Below are the code and all the weights of a small trained network. Each question names an input and a class and asks about switching units off, where a switched-off unit gives its printed mean instead of its output.

import numpy as np


def w(rows, s, z=0):
    codes = np.array(rows[::2]) - 128.0
    scale = np.full(codes.shape[1], s)
    scale[-1] = z or s
    return codes * scale


def norm(h):
    return h / np.sqrt((h * h).mean(-1, keepdims=True) + 1e-5)


def f(y):
    return y / 2 * (1 + np.tanh(0.7978845608 * (y + 0.044715 * y**3)))


def log_softmax(a):
    a = a - a.max(-1, keepdims=True)
    return a - np.log(np.exp(a).sum(-1, keepdims=True))


def net(x, mask):
    res = np.array(x, float).reshape(1, 2) / 4 @ E
    u = 0
    for l in range(4):
        y = f(norm(res) @ A[l][:, :-1].T + A[l][:, -1])
        res = res + np.where(mask[u : u + 3], y, B[l][:, -1]) @ B[l][:, :-1]
        u += 3
    return log_softmax(norm(res)[-1] @ U[:, :-1].T + U[:, -1])


A, B = {}, {}
E = w([
[91,217,88,177,143,150,34,216,162,139,155],'x0',
[152,135,145,2,143,171,111,128,130,142,213],'x1',
],0.0089)
A[0] = w([
[163,66,105,119,93,78,222,97,51,109,40,138],'L0N1',
[97,110,137,144,120,39,185,77,117,58,116,134],'L0N2',
[164,65,135,186,131,71,171,162,153,92,2,248],'L0N3',
],0.0075,0.0019)
B[0] = w([
[161,129,168,144,162,154,151,179,146,217,153,254],'L0N1',
[136,173,215,140,151,111,172,170,161,247,130,199],'L0N2',
[155,203,134,211,83,114,168,37,124,132,78,244],'L0N3',
],0.011,0.0095)
A[1] = w([
[200,102,192,102,145,115,124,175,112,120,149,35],'L1N1',
[131,55,138,107,189,154,205,210,138,189,162,3],'L1N2',
[87,62,68,37,165,163,143,63,150,2,119,28],'L1N3',
],0.007,0.0017)
B[1] = w([
[160,88,87,205,158,13,110,150,158,34,189,191],'L1N1',
[122,88,84,2,92,30,62,55,191,14,130,253],'L1N2',
[166,119,146,208,131,195,167,159,73,92,167,171],'L1N3',
],0.0082,0.0037)
A[2] = w([
[86,132,77,115,116,149,150,195,33,152,235,20],'L2N1',
[76,132,83,221,102,7,113,187,61,53,30,40],'L2N2',
[136,221,85,151,207,161,59,100,253,119,136,3],'L2N3',
],0.0046,0.0012)
B[2] = w([
[109,111,188,248,163,189,153,212,129,176,64,171],'L2N1',
[75,38,196,197,116,170,216,1,101,122,69,186],'L2N2',
[50,159,74,82,71,101,197,138,130,149,153,253],'L2N3',
],0.0094,0.0034)
A[3] = w([
[1,140,121,251,134,65,189,20,96,46,61,191],'L3N1',
[68,93,105,224,47,100,129,47,77,149,92,224],'L3N2',
[183,153,81,97,162,222,96,146,79,62,160,3],'L3N3',
],0.0063,0.00066)
B[3] = w([
[137,54,79,11,80,170,69,140,118,61,114,254],'L3N1',
[179,82,129,68,118,196,64,175,196,123,150,222],'L3N2',
[116,103,139,207,127,115,142,92,71,125,44,157],'L3N3',
],0.011,0.0071)
U = w([
[83,190,99,158,136,70,112,38,66,128,82,43],'0',
[156,93,91,71,48,230,63,117,177,51,76,145],'1',
[164,88,175,208,175,156,121,137,30,43,136,187],'2',
[101,152,133,122,137,121,134,94,126,81,128,2],'3',
[52,189,91,124,162,132,104,218,123,195,166,204],'4',
[194,143,199,172,137,100,169,88,171,249,100,175],'5',
[178,97,141,22,176,54,102,107,156,70,222,140],'6',
],0.013,0.0043)

Each question gives the input, the list of numbers given to net, and the class t.
The units are the neurons (one row each of A and B). Each row of codes is followed by its name. A weight is (code - 128) times the scale printed after its matrix; where a second scale follows, it is the last column's (A, B and U).
mask holds one flag per neuron, layer by layer. A switched-off neuron (its flag False) gives its mean, the last column of its row in B, instead of its output. The means were averaged over made-up inputs and are rounded, as every weight is.
A unit's drop is (log p(t) with every unit on - log p(t) with that unit switched off) / (log p(t) with every unit on - log p(t) with every unit switched off).
most important unit: the unit with the biggest drop
top k neurons: the k neurons with the biggest drops, biggest first
drop when u is switched off: that unit's drop, to one decimal
input [3,6], class 4: most important unit -> L0N1
input [2,0], class 4: top 2 neurons -> [L0N3 L1N1]
input [2,3], class 4: top 2 neurons -> [L0N1 L0N2]
input [2,-1], class 1: top 2 neurons -> [L0N2 L0N1]
input [3,0], class 4: top 2 neurons -> [L0N3 L1N1]
input [1,7], class 2: top 4 neurons -> [L0N2 L0N1 L0N3 L3N3]
input [-4,2], class 6: top 2 neurons -> [L0N3 L1N2]
input [-5,2], class 6: top 2 neurons -> [L1N2 L0N3]
input [1,2], class 4: top 4 neurons -> [L0N1 L0N3 L0N2 L3N1]
input [-2,7], class 2: top 3 neurons -> [L0N2 L0N1 L1N3]
input [-1,4], class 2: top 3 neurons -> [L0N2 L0N1 L0N3]
input [3,3], class 4: top 2 neurons -> [L0N1 L0N2]
input [0,6], class 2: drop when L0N1 is switched off -> 1.4
input [1,-6], class 1: most important unit -> L3N1
input [-5,4], class 6: drop when L0N3 is switched off -> 0.6
input [-1,3], class 2: drop when L0N2 is switched off -> 1.3
